Below is a small trained network, with its code and all its weights. Each question gives an input and a class and asks what happens when units are switched off, that is, made to give their printed mean instead of their output.

import numpy as np


def w(rows, s, z=0):
    codes = np.array(rows[::2]) - 128.0
    scale = np.full(codes.shape[1], s)
    scale[-1] = z or s
    return codes * scale


def f(y):
    return y / 2 * (1 + np.tanh(0.7978845608 * (y + 0.044715 * y**3)))


def log_softmax(a):
    a = a - a.max(-1, keepdims=True)
    return a - np.log(np.exp(a).sum(-1, keepdims=True))


def net(x, mask):
    res = np.array(x, float).reshape(1, 8) / 4 @ E
    y = f(res @ A[0][:, :-1].T + A[0][:, -1])
    res = res + np.where(mask, y, B[0][:, -1]) @ B[0][:, :-1]
    return log_softmax(res[-1] @ U[:, :-1].T + U[:, -1])


A, B = {}, {}
E = w([
[89,137,204,84,134,26,155,147,200,192,81],'x0',
[136,122,127,127,123,126,123,121,126,134,124],'x1',
[236,151,72,163,170,115,99,197,219,99,58],'x2',
[149,179,74,52,129,71,81,33,198,98,244],'x3',
[146,108,113,134,114,116,124,119,126,149,128],'x4',
[61,22,84,86,228,120,132,172,137,90,133],'x5',
[112,186,83,81,122,80,23,254,26,160,140],'x6',
[180,108,179,118,177,215,97,176,166,211,218],'x7',
],0.0092)
A[0] = w([
[136,143,140,127,133,170,114,183,144,194,181,102],'N1',
[104,167,176,85,139,93,171,156,173,194,86,93],'N2',
[78,65,190,134,80,155,194,62,94,136,172,107],'N3',
[162,84,172,216,160,167,196,69,194,116,97,84],'N4',
[150,182,71,128,137,101,68,202,147,122,111,151],'N5',
[134,134,95,162,117,196,101,125,93,94,153,73],'N6',
[140,127,89,177,134,186,126,121,98,79,136,44],'N7',
[120,149,162,198,59,160,139,163,119,157,99,113],'N8',
[84,140,85,143,90,92,135,99,113,84,49,46],'N9',
[87,127,184,92,149,63,158,138,189,200,75,96],'N10',
[78,10,81,103,212,127,107,151,123,109,89,91],'N11',
[110,53,146,143,167,163,150,166,92,161,57,134],'N12',
[142,94,120,103,123,164,216,113,151,123,114,3],'N13',
[102,158,66,111,99,39,112,142,55,89,81,121],'N14',
[156,148,88,173,138,149,125,162,189,124,82,69],'N15',
[194,133,101,149,141,137,144,160,190,106,78,76],'N16',
[175,216,164,188,46,143,112,118,126,134,116,12],'N17',
[106,112,104,180,99,89,202,72,146,64,91,128],'N18',
[125,134,180,200,138,157,181,173,52,146,64,71],'N19',
[57,143,134,104,98,118,126,139,41,183,181,93],'N20',
[159,84,166,104,166,222,130,112,176,185,143,93],'N21',
[126,120,143,105,98,120,84,217,54,145,103,34],'N22',
[122,173,106,95,126,78,74,86,176,88,216,107],'N23',
[157,123,161,128,159,143,86,181,122,197,192,112],'N24',
[143,126,69,161,135,224,136,114,76,85,141,121],'N25',
[146,216,187,179,81,109,147,115,115,168,138,29],'N26',
],0.011,0.0038)
B[0] = w([
[148,182,220,205,154,105,96,147,91,41,104,193],'N1',
[63,85,119,196,62,49,84,91,65,188,134,197],'N2',
[129,165,79,73,177,100,57,135,201,68,25,226],'N3',
[121,194,116,68,85,232,153,163,34,183,39,254],'N4',
[88,168,108,42,116,145,69,135,115,153,74,219],'N5',
[89,80,115,173,71,75,106,103,100,200,115,193],'N6',
[67,53,148,167,72,64,106,85,61,164,134,188],'N7',
[162,116,86,106,161,108,194,121,188,138,223,191],'N8',
[159,178,220,225,158,106,94,131,134,47,162,203],'N9',
[53,67,76,214,57,58,126,105,77,174,115,220],'N10',
[65,49,118,105,185,168,212,204,193,103,206,244],'N11',
[189,129,95,99,212,93,136,46,122,130,216,215],'N12',
[117,157,118,103,118,227,157,169,93,149,123,173],'N13',
[171,184,188,214,113,182,140,177,95,75,121,231],'N14',
[109,174,122,60,125,94,53,56,180,50,86,195],'N15',
[98,130,93,61,136,98,41,93,218,89,100,209],'N16',
[59,40,93,135,171,177,205,221,244,114,188,216],'N17',
[178,160,197,144,86,192,116,169,95,102,134,236],'N18',
[204,185,129,83,196,66,172,2,108,134,184,219],'N19',
[127,168,65,43,148,107,13,143,209,94,20,224],'N20',
[200,155,195,201,138,149,107,160,111,66,111,208],'N21',
[141,215,94,87,79,233,185,153,69,191,82,212],'N22',
[228,158,115,66,192,86,233,68,76,207,210,241],'N23',
[169,131,187,196,89,180,137,162,88,43,130,209],'N24',
[58,70,99,200,68,45,72,111,109,204,129,224],'N25',
[101,75,75,131,165,134,141,219,165,121,177,200],'N26',
],0.009,0.014)
U = w([
[228,164,119,82,170,65,214,5,129,183,218,15],'0',
[123,191,124,83,86,200,165,164,77,190,56,234],'1',
[184,154,231,248,130,120,129,139,130,35,111,20],'2',
[108,141,90,45,147,71,44,82,232,86,20,35],'3',
[58,50,113,213,55,36,123,73,97,217,118,66],'4',
[61,47,94,120,173,143,228,216,221,111,215,253],'5',
],0.012,0.0039)

Each question gives the input, the list of numbers given to net, and the class t.
The units are the neurons (one row each of A and B). Each row of codes is followed by its name. A weight is (code - 128) times the scale printed after its matrix; where a second scale follows, it is the last column's (A, B and U).
mask holds one flag per neuron, in row order. A switched-off neuron (its flag False) gives its mean, the last column of its row in B, instead of its output. The means were averaged over made-up inputs and are rounded, as every weight is.
A unit's drop is (log p(t) with every unit on - log p(t) with that unit switched off) / (log p(t) with every unit on - log p(t) with every unit switched off).
The circuit of an input: a set's keep is (log p(t) with only the set's units on - log p(t) with every unit switched off) / (log p(t) with every unit on - log p(t) with every unit switched off). Starting from the 12 units with the biggest drops (on a tie, the unit counted first), units are removed one at a time, each time the one whose removal leaves the highest keep (on an exact tie, the one counted first), for as long as the keep stays at least 0.8.
circuit, biggest first: the units of the circuit, biggest drop first
top k neurons: the k neurons with the biggest drops, biggest first
drop when u is switched off: that unit's drop, to one decimal
input [4,2,7,-8,-8,6,1,-1], class 0: circuit, biggest first -> [N12]
input [-4,2,4,0,0,7,2,-7], class 2: top 4 neurons -> [N14, N9, N17, N26]
input [3,6,-7,-1,4,1,-7,-4], class 1: top 2 neurons -> [N4, N18]
input [4,-4,-8,-6,3,-8,-4,-2], class 3: top 4 neurons -> [N3, N20, N11, N19]
input [7,-3,8,-6,-8,-8,3,-6], class 3: top 3 neurons -> [N15, N16, N5]
input [-6,3,2,2,-5,-6,3,-7], class 2: top 4 neurons -> [N14, N9, N11, N10]
input [1,0,-5,1,-6,0,-4,-4], class 3: top 4 neurons -> [N3, N22, N14, N24]
input [2,2,2,-5,-7,8,-3,-7], class 5: top 3 neurons -> [N11, N21, N1]
input [-4,-7,-2,-5,-1,-4,5,0], class 0: top 3 neurons -> [N19, N8, N4]
input [-2,6,5,-1,-3,1,-3,-5], class 2: top 4 neurons -> [N20, N18, N9, N3]
input [7,-1,-2,-7,8,2,-8,7], class 1: top 3 neurons -> [N4, N13, N23]
input [4,8,-5,-1,-7,7,6,7], class 2: top 3 neurons -> [N1, N24, N4]
input [3,2,2,-8,-2,-4,-7,8], class 0: top 4 neurons -> [N19, N12, N8, N14]
input [-2,-5,4,1,0,8,2,-4], class 5: circuit, biggest first -> [N11]
input [8,1,-1,-5,-4,1,4,2], class 4: top 2 neurons -> [N10, N2]
input [-4,2,6,-5,-6,6,2,6], class 2: top 2 neurons -> [N24, N1]
input [-6,-7,-5,6,-2,-8,-2,1], class 5: drop when N19 is switched off -> 0.1
input [6,1,4,6,-2,2,-8,7], class 1: drop when N4 is switched off -> 1.3
input [6,-3,-7,6,-1,-5,-2,-5], class 3: drop when N19 is switched off -> 0.7
input [-6,-1,-8,1,-4,-2,-7,0], class 3: circuit, biggest first -> [N3]
input [-8,-1,-4,-3,6,5,-2,4], class 4: drop when N22 is switched off -> 0.0
